Below are the code and all the weights of a small trained network. Each question names an input and a class and asks about switching units off, where a switched-off unit gives its printed mean instead of its output.

import numpy as np


def w(rows, s, z=0):
    codes = np.array(rows[::2]) - 128.0
    scale = np.full(codes.shape[1], s)
    scale[-1] = z or s
    return codes * scale


def norm(h):
    return h / np.sqrt((h * h).mean(-1, keepdims=True) + 1e-5)


def f(y):
    return y / 2 * (1 + np.tanh(0.7978845608 * (y + 0.044715 * y**3)))


def log_softmax(a):
    a = a - a.max(-1, keepdims=True)
    return a - np.log(np.exp(a).sum(-1, keepdims=True))


def net(x, mask):
    res = np.array(x, float).reshape(1, 4) / 4 @ E
    u = 0
    for l in range(3):
        y = f(norm(res) @ A[l][:, :-1].T + A[l][:, -1])
        res = res + np.where(mask[u : u + 3], y, B[l][:, -1]) @ B[l][:, :-1]
        u += 3
    return log_softmax(norm(res)[-1] @ U[:, :-1].T + U[:, -1])


A, B = {}, {}
E = w([
[231,75,86,137,97],'x0',
[252,139,10,139,201],'x1',
[107,2,125,194,85],'x2',
[155,126,99,129,154],'x3',
],0.00062)
A[0] = w([
[43,59,248,95,5,161],'0.n1',
[234,124,66,84,148,9],'0.n2',
[46,220,168,35,170,40],'0.n3',
],0.0028,0.0015)
B[0] = w([
[218,24,191,8,43,252],'0.n1',
[198,162,141,134,4,143],'0.n2',
[88,130,86,208,170,166],'0.n3',
],0.0027,0.0021)
A[1] = w([
[148,18,87,197,101,141],'1.n1',
[58,211,137,171,189,3],'1.n2',
[112,22,246,3,61,206],'1.n3',
],0.0033,0.0014)
B[1] = w([
[30,176,186,111,176,153],'1.n1',
[83,86,104,183,230,126],'1.n2',
[46,2,249,24,82,252],'1.n3',
],0.0029,0.0043)
A[2] = w([
[209,198,30,115,233,1],'2.n1',
[236,161,82,85,49,31],'2.n2',
[3,169,62,232,229,142],'2.n3',
],0.0031,0.0017)
B[2] = w([
[133,16,208,66,21,207],'2.n1',
[231,211,63,231,93,146],'2.n2',
[44,203,89,170,254,250],'2.n3',
],0.003,0.0014)
U = w([
[253,243,12,236,15,2],'0',
[21,3,250,14,11,204],'1',
[11,239,22,232,245,123],'2',
],0.0033,0.00087)

Each question gives the input, the list of numbers given to net, and the class t.
The units are the neurons (one row each of A and B). Each row of codes is followed by its name. A weight is (code - 128) times the scale printed after its matrix; where a second scale follows, it is the last column's (A, B and U).
mask holds one flag per neuron, layer by layer. A switched-off neuron (its flag False) gives its mean, the last column of its row in B, instead of its output. The means were averaged over made-up inputs and are rounded, as every weight is.
A unit's drop is (log p(t) with every unit on - log p(t) with that unit switched off) / (log p(t) with every unit on - log p(t) with every unit switched off).
The circuit of an input: a set's keep is (log p(t) with only the set's units on - log p(t) with every unit switched off) / (log p(t) with every unit on - log p(t) with every unit switched off). Starting from all 9 units, units are removed one at a time, each time the one whose removal leaves the highest keep (on an exact tie, the one counted first), for as long as the keep stays at least 0.8.
circuit, biggest first: the units of the circuit, biggest drop first
most important unit: the unit with the biggest drop
top k neurons: the k neurons with the biggest drops, biggest first
k most important neurons of layer l: the k neurons of layer l with the biggest drops, biggest first
drop when u is switched off: that unit's drop, to one decimal
input [0,7,5,8], class 0: most important neuron of layer 0 : 0.n2
input [6,0,1,1], class 0: top 2 neurons : 1.n3, 0.n1
input [4,6,5,-8], class 0: circuit, biggest first : 1.n3, 0.n1
input [0,-6,-7,5], class 2: top 4 neurons : 0.n3, 0.n2, 1.n2, 1.n3
input [-3,6,5,3], class 2: circuit, biggest first : 0.n1, 1.n3
input [1,-1,-3,-2], class 2: circuit, biggest first : 0.n3, 0.n1, 1.n3
input [1,1,-2,6], class 0: top 3 neurons : 0.n1, 1.n3, 0.n2
input [-5,5,-2,4], class 2: circuit, biggest first : 0.n1, 1.n3
input [0,8,3,-6], class 0: top 4 neurons : 1.n3, 0.n2, 0.n1, 0.n3
input [-5,-3,-7,-2], class 2: top 2 neurons : 0.n3, 1.n3
input [7,-1,-3,-2], class 0: top 3 neurons : 0.n1, 1.n3, 2.n2
input [-8,3,3,1], class 2: top 2 neurons : 0.n1, 1.n3
input [-4,3,3,-1], class 2: top 2 neurons : 0.n1, 1.n3
input [-2,-1,-4,8], class 2: most important unit : 0.n1
input [-6,5,-7,3], class 2: drop when 0.n1 is switched off : 1.2
input [4,3,-6,-3], class 0: drop when 0.n3 is switched off : 0.0
input [2,1,1,2], class 0: drop when 0.n3 is switched off : 0.2
